Below are the code and all the weights of a small trained network. Each question names an input and a class and asks about switching units off, where a switched-off unit gives its printed mean instead of its output.

import numpy as np


def w(rows, s, z=0):
    codes = np.array(rows[::2]) - 128.0
    scale = np.full(codes.shape[1], s)
    scale[-1] = z or s
    return codes * scale


def f(y):
    return np.maximum(y, 0)


def log_softmax(a):
    a = a - a.max(-1, keepdims=True)
    return a - np.log(np.exp(a).sum(-1, keepdims=True))


def net(x, mask):
    res = np.array(x, float).reshape(1, 5) / 4 @ E
    y = f(res @ A[0][:, :-1].T + A[0][:, -1])
    res = res + np.where(mask, y, B[0][:, -1]) @ B[0][:, :-1]
    return log_softmax(res[-1] @ U[:, :-1].T + U[:, -1])


A, B = {}, {}
E = w([
[111,128,130,129,128,126,119,116,129,142,127],'x0',
[63,167,119,96,139,153,207,170,97,150,46],'x1',
[131,121,127,103,152,146,75,248,147,211,110],'x2',
[88,117,106,69,142,19,157,153,84,129,188],'x3',
[116,130,122,130,127,124,116,121,128,133,119],'x4',
],0.015)
A[0] = w([
[108,127,127,103,130,51,106,226,126,173,170,1],'N0',
[110,133,135,132,134,233,160,189,131,173,67,102],'N1',
[154,119,135,144,136,126,57,148,124,103,118,156],'N2',
[146,134,137,128,130,163,70,127,138,161,137,147],'N3',
[139,134,132,151,116,193,162,31,133,82,100,239],'N4',
[148,120,126,123,126,37,116,70,125,83,193,196],'N5',
[113,133,135,121,128,83,165,87,119,112,151,133],'N6',
[72,134,120,109,131,86,254,114,115,124,75,94],'N7',
[189,121,133,135,122,183,53,139,140,140,187,202],'N8',
],0.021,0.0085)
B[0] = w([
[204,127,96,134,145,233,159,45,97,124,128,219],'N0',
[120,122,137,110,114,135,128,167,173,122,5,254],'N1',
[126,134,156,152,126,145,91,146,141,150,155,170],'N2',
[160,110,146,140,130,142,122,170,143,120,163,177],'N3',
[193,131,93,118,155,225,163,41,73,136,133,245],'N4',
[158,90,131,107,123,5,126,58,124,132,133,242],'N5',
[115,132,127,131,116,60,171,113,129,123,126,190],'N6',
[18,185,123,126,125,137,181,149,66,127,155,236],'N7',
[159,113,131,178,139,152,48,158,154,124,194,212],'N8',
],0.022,0.032)
U = w([
[207,93,139,145,186,138,95,71,112,124,178,220],'0',
[121,172,118,88,161,196,176,118,89,115,83,209],'1',
[133,94,162,99,122,7,122,109,121,109,170,206],'2',
[37,177,153,102,120,63,165,142,82,102,181,2],'3',
[151,99,189,175,141,148,56,204,190,126,159,122],'4',
[122,135,180,99,115,144,109,205,176,118,38,26],'5',
],0.011,0.0029)

Each question gives the input, the list of numbers given to net, and the class t.
The units are the neurons (one row each of A and B). Each row of codes is followed by its name. A weight is (code - 128) times the scale printed after its matrix; where a second scale follows, it is the last column's (A, B and U).
mask holds one flag per neuron, in row order. A switched-off neuron (its flag False) gives its mean, the last column of its row in B, instead of its output. The means were averaged over made-up inputs and are rounded, as every weight is.
A unit's drop is (log p(t) with every unit on - log p(t) with that unit switched off) / (log p(t) with every unit on - log p(t) with every unit switched off).
The circuit of an input: a set's keep is (log p(t) with only the set's units on - log p(t) with every unit switched off) / (log p(t) with every unit on - log p(t) with every unit switched off). Starting from all 9 units, units are removed one at a time, each time the one whose removal leaves the highest keep (on an exact tie, the one counted first), for as long as the keep stays at least 0.8.
circuit, biggest first: the units of the circuit, biggest drop first
most important unit: the unit with the biggest drop
top k neurons: the k neurons with the biggest drops, biggest first
drop of u: that unit's drop, to one decimal
input [-5,8,3,0,3], class 5: most important unit => N1
input [0,7,1,-7,6], class 5: top 2 neurons => (N1 N0)
input [-3,-8,0,8,3], class 2: top 3 neurons => (N5 N4 N6)
input [1,-7,0,4,6], class 2: top 2 neurons => (N5 N4)
input [-1,0,6,4,6], class 0: top 3 neurons => (N7 N1 N0)
input [4,-3,0,5,-6], class 2: top 2 neurons => (N4 N5)
input [2,0,-2,1,1], class 2: top 2 neurons => (N0 N7)
input [3,-7,2,0,0], class 4: top 2 neurons => (N4 N8)
input [6,5,1,-4,7], class 5: top 2 neurons => (N1 N0)
input [-2,-3,0,4,-2], class 2: top 2 neurons => (N4 N5)
input [5,0,8,3,-2], class 0: top 2 neurons => (N0 N7)
input [-8,5,5,-1,1], class 5: top 2 neurons => (N1 N4)
input [3,-8,2,0,2], class 4: top 3 neurons => (N4 N8 N0)
input [-7,-2,-5,8,0], class 2: circuit, biggest first => (N5)
input [-4,0,4,2,4], class 0: top 2 neurons => (N7 N1)
input [-3,-8,3,0,-7], class 4: top 3 neurons => (N4 N8 N2)
input [0,1,-3,4,7], class 3: drop of N7 => 0.3
input [-1,5,-7,4,5], class 3: drop of N7 => 0.1
input [-7,0,8,6,-3], class 0: drop of N0 => 1.3
input [0,-7,-6,5,2], class 2: drop of N6 => 0.0
input [6,3,-5,5,-7], class 3: most important unit => N7
